Here is a tiny trained network, its code and every weight. The questions are about switching its units off for an input and a class, where a switched-off unit gives its printed mean instead of its output.

import numpy as np


def w(rows, s, z=0):
    codes = np.array(rows[::2]) - 128.0
    scale = np.full(codes.shape[1], s)
    scale[-1] = z or s
    return codes * scale


def f(y):
    return np.maximum(y, 0)


def log_softmax(a):
    a = a - a.max(-1, keepdims=True)
    return a - np.log(np.exp(a).sum(-1, keepdims=True))


def net(x, mask):
    res = np.array(x, float).reshape(1, 5) / 4 @ E
    y = f(res @ A[0][:, :-1].T + A[0][:, -1])
    res = res + np.where(mask, y, B[0][:, -1]) @ B[0][:, :-1]
    return log_softmax(res[-1] @ U[:, :-1].T + U[:, -1])


A, B = {}, {}
E = w([
[116,111,106],'x0',
[111,124,112],'x1',
[124,105,139],'x2',
[52,254,243],'x3',
[147,105,180],'x4',
],0.0088)
A[0] = w([
[47,126,53,208],'neuron 0',
[250,88,73,83],'neuron 1',
[93,59,67,52],'neuron 2',
[100,138,203,132],'neuron 3',
[108,11,116,115],'neuron 4',
[126,69,86,2],'neuron 5',
],0.012,0.0039)
B[0] = w([
[207,13,246,188],'neuron 0',
[2,64,82,254],'neuron 1',
[138,176,111,195],'neuron 2',
[112,145,4,223],'neuron 3',
[162,140,38,226],'neuron 4',
[67,156,45,179],'neuron 5',
],0.0071,0.0078)
U = w([
[2,208,46,3],'0',
[207,197,52,255],'1',
[112,128,110,144],'2',
],0.0071,0.0028)

Each question gives the input, the list of numbers given to net, and the class t.
The units are the neurons (one row each of A and B). Each row of codes is followed by its name. A weight is (code - 128) times the scale printed after its matrix; where a second scale follows, it is the last column's (A, B and U).
mask holds one flag per neuron, in row order. A switched-off neuron (its flag False) gives its mean, the last column of its row in B, instead of its output. The means were averaged over made-up inputs and are rounded, as every weight is.
A unit's drop is (log p(t) with every unit on - log p(t) with that unit switched off) / (log p(t) with every unit on - log p(t) with every unit switched off).
The circuit of an input: a set's keep is (log p(t) with only the set's units on - log p(t) with every unit switched off) / (log p(t) with every unit on - log p(t) with every unit switched off). Starting from all 6 units, units are removed one at a time, each time the one whose removal leaves the highest keep (on an exact tie, the one counted first), for as long as the keep stays at least 0.8.
units of the circuit, in order: the units of the circuit, biggest drop first
k most important neurons: the k neurons with the biggest drops, biggest first
drop of u: that unit's drop, to one decimal
input [-6,-6,1,-7,-3], class 0: 2 most important neurons : neuron 1; neuron 5
input [3,5,4,1,-5], class 2: units of the circuit, in order : neuron 0; neuron 3
input [8,-2,-8,5,-7], class 1: 3 most important neurons : neuron 1; neuron 0; neuron 5
input [5,8,-8,4,-7], class 1: units of the circuit, in order : neuron 1; neuron 0
input [-8,6,3,-8,-2], class 0: 2 most important neurons : neuron 1; neuron 5
input [1,0,4,-7,8], class 0: 3 most important neurons : neuron 1; neuron 5; neuron 0
input [-6,-1,-4,-6,2], class 0: 3 most important neurons : neuron 1; neuron 0; neuron 5
input [-5,2,-6,-6,7], class 0: 3 most important neurons : neuron 1; neuron 0; neuron 5
input [0,7,6,-7,3], class 0: drop of neuron 5 : 0.3
input [7,8,-7,4,-8], class 2: drop of neuron 0 : 0.5
input [-2,3,1,-7,-4], class 0: drop of neuron 1 : 1.4
input [8,4,-7,-7,1], class 0: drop of neuron 5 : 0.4
